Below is a small trained network, with its code and all its weights. Each question gives an input and a class and asks what happens when units are switched off, that is, made to give their printed mean instead of their output.

import numpy as np


def w(rows, s, z=0):
    codes = np.array(rows[::2]) - 128.0
    scale = np.full(codes.shape[1], s)
    scale[-1] = z or s
    return codes * scale


def norm(h):
    return h / np.sqrt((h * h).mean(-1, keepdims=True) + 1e-5)


def f(y):
    return np.maximum(y, 0)


def log_softmax(a):
    a = a - a.max(-1, keepdims=True)
    return a - np.log(np.exp(a).sum(-1, keepdims=True))


def net(x, mask):
    res = np.array(x, float).reshape(1, 8) / 4 @ E
    u = 0
    for l in range(4):
        y = f(norm(res) @ A[l][:, :-1].T + A[l][:, -1])
        res = res + np.where(mask[u : u + 8], y, B[l][:, -1]) @ B[l][:, :-1]
        u += 8
    return log_softmax(norm(res)[-1] @ U[:, :-1].T + U[:, -1])


A, B = {}, {}
E = w([
[125,127,129,129,126,130,130],'x0',
[127,127,129,129,130,127,127],'x1',
[126,128,126,130,126,130,128],'x2',
[138,144,230,223,176,162,86],'x3',
[134,5,214,131,6,85,104],'x4',
[129,126,127,128,132,129,132],'x5',
[127,129,126,127,125,128,129],'x6',
[220,115,89,232,103,48,184],'x7',
],0.0014)
A[0] = w([
[225,83,114,158,119,98,137,27],'L0N1',
[238,83,86,194,119,62,141,54],'L0N2',
[175,157,115,184,140,137,155,10],'L0N3',
[116,155,199,190,154,133,111,163],'L0N4',
[173,29,145,129,92,106,102,73],'L0N5',
[111,164,76,60,249,190,86,132],'L0N6',
[134,229,60,134,203,161,157,44],'L0N7',
[170,219,70,229,129,92,207,98],'L0N8',
],0.0019,0.0011)
B[0] = w([
[61,171,137,137,101,141,172,171],'L0N1',
[46,235,143,154,88,154,212,213],'L0N2',
[112,136,124,138,196,98,110,148],'L0N3',
[174,148,126,176,202,193,111,205],'L0N4',
[36,175,143,119,72,164,183,210],'L0N5',
[85,225,154,162,33,147,214,252],'L0N6',
[125,13,207,111,55,97,99,220],'L0N7',
[150,48,113,89,250,122,38,227],'L0N8',
],0.0018,0.0016)
A[1] = w([
[107,211,90,73,201,206,110,174],'L1N1',
[169,180,57,170,186,73,144,71],'L1N2',
[121,115,130,29,93,163,129,35],'L1N3',
[119,105,3,52,161,7,131,1],'L1N4',
[163,60,168,103,45,115,138,187],'L1N5',
[203,125,165,168,150,181,95,95],'L1N6',
[106,158,109,125,126,102,156,79],'L1N7',
[91,141,184,163,138,118,113,92],'L1N8',
],0.0022,0.0008)
B[1] = w([
[100,154,149,220,18,71,222,251],'L1N1',
[173,66,96,72,195,173,82,197],'L1N2',
[73,106,83,174,161,56,128,193],'L1N3',
[189,115,174,143,78,255,141,221],'L1N4',
[73,167,81,155,221,100,117,242],'L1N5',
[76,110,101,135,156,45,137,178],'L1N6',
[131,119,101,93,102,143,134,156],'L1N7',
[167,121,110,139,135,180,134,177],'L1N8',
],0.0022,0.0018)
A[2] = w([
[200,78,124,167,104,43,140,111],'L2N1',
[159,55,169,154,60,67,125,129],'L2N2',
[134,115,192,142,151,156,84,110],'L2N3',
[56,118,194,79,93,151,89,179],'L2N4',
[174,248,82,126,174,135,156,123],'L2N5',
[156,90,203,103,152,157,53,4],'L2N6',
[95,127,104,96,95,99,172,116],'L2N7',
[124,87,78,5,117,106,87,110],'L2N8',
],0.003,0.0015)
B[2] = w([
[64,192,139,83,132,176,129,190],'L2N1',
[99,189,111,89,178,190,126,212],'L2N2',
[167,150,75,76,106,120,144,183],'L2N3',
[198,61,88,165,156,111,128,253],'L2N4',
[150,56,153,124,110,99,96,210],'L2N5',
[221,128,50,57,67,162,155,158],'L2N6',
[109,126,112,119,149,53,96,210],'L2N7',
[80,94,190,254,200,115,124,190],'L2N8',
],0.0033,0.0023)
A[3] = w([
[83,163,86,93,90,100,184,36],'L3N1',
[96,138,60,161,146,122,195,231],'L3N2',
[105,200,247,146,106,171,128,64],'L3N3',
[187,92,194,108,122,181,60,138],'L3N4',
[150,101,153,177,163,133,124,154],'L3N5',
[63,174,98,42,50,96,178,7],'L3N6',
[252,100,40,58,110,196,142,101],'L3N7',
[124,215,189,168,111,170,104,63],'L3N8',
],0.0029,0.0011)
B[3] = w([
[145,183,103,115,123,100,65,195],'L3N1',
[163,131,155,80,92,161,93,254],'L3N2',
[71,114,133,170,71,180,241,182],'L3N3',
[176,149,50,88,113,118,156,184],'L3N4',
[109,164,141,83,127,102,128,189],'L3N5',
[164,251,66,106,135,50,28,206],'L3N6',
[154,68,179,101,67,196,138,222],'L3N7',
[74,108,156,125,130,110,165,176],'L3N8',
],0.0032,0.0027)
U = w([
[99,234,70,74,81,61,63,206],'0',
[218,56,115,72,80,203,139,192],'1',
[38,173,185,182,99,180,224,165],'2',
[193,147,156,173,254,88,107,36],'3',
[34,10,126,126,158,59,77,10],'4',
],0.0089,0.0013)

Each question gives the input, the list of numbers given to net, and the class t.
The units are the neurons (one row each of A and B). Each row of codes is followed by its name. A weight is (code - 128) times the scale printed after its matrix; where a second scale follows, it is the last column's (A, B and U).
mask holds one flag per neuron, layer by layer. A switched-off neuron (its flag False) gives its mean, the last column of its row in B, instead of its output. The means were averaged over made-up inputs and are rounded, as every weight is.
A unit's drop is (log p(t) with every unit on - log p(t) with that unit switched off) / (log p(t) with every unit on - log p(t) with every unit switched off).
The circuit of an input: a set's keep is (log p(t) with only the set's units on - log p(t) with every unit switched off) / (log p(t) with every unit on - log p(t) with every unit switched off). Starting from the 12 units with the biggest drops (on a tie, the unit counted first), units are removed one at a time, each time the one whose removal leaves the highest keep (on an exact tie, the one counted first), for as long as the keep stays at least 0.8.
circuit, biggest first: the units of the circuit, biggest drop first
most important unit: the unit with the biggest drop
top k neurons: the k neurons with the biggest drops, biggest first
drop when u is switched off: that unit's drop, to one decimal
input [0,5,-1,-6,6,3,4,0], class 4: circuit, biggest first : (L2N8 L1N5)
input [7,-7,5,-6,6,-6,-4,1], class 0: circuit, biggest first : (L2N2 L3N6)
input [7,4,1,5,2,5,3,-7], class 1: top neuron : (L2N4)
input [4,-2,-2,-5,-7,-7,-1,1], class 1: circuit, biggest first : (L1N4 L3N7 L2N5)
input [3,7,8,-7,4,-1,-4,0], class 4: circuit, biggest first : (L2N8 L1N1)
input [3,2,4,-2,1,7,4,5], class 0: top 4 neurons : (L0N2 L2N4 L2N1 L0N1)
input [8,6,-1,0,1,4,-5,-1], class 4: circuit, biggest first : (L3N6 L3N7 L0N6)
input [5,4,-5,-8,-7,6,8,1], class 1: top 3 neurons : (L1N4 L3N7 L1N2)
input [-1,-7,-4,1,-8,8,0,-3], class 2: top 3 neurons : (L3N3 L2N3 L2N6)
input [5,8,3,0,-5,-1,1,3], class 1: top 2 neurons : (L1N2 L2N8)
input [3,-2,8,3,0,-1,-6,-8], class 2: top 2 neurons : (L1N1 L0N6)
input [1,0,6,-8,3,-8,-7,8], class 0: drop when L3N6 is switched off : 0.1
input [4,0,5,-7,8,5,-5,-5], class 4: drop when L2N8 is switched off : 0.2
input [-7,1,-5,-1,3,-4,0,-8], class 4: most important unit : L2N4
input [-3,-5,3,-6,2,3,-4,-3], class 4: drop when L2N8 is switched off : 0.6
input [6,7,4,-7,-2,0,1,2], class 1: drop when L1N4 is switched off : 1.9
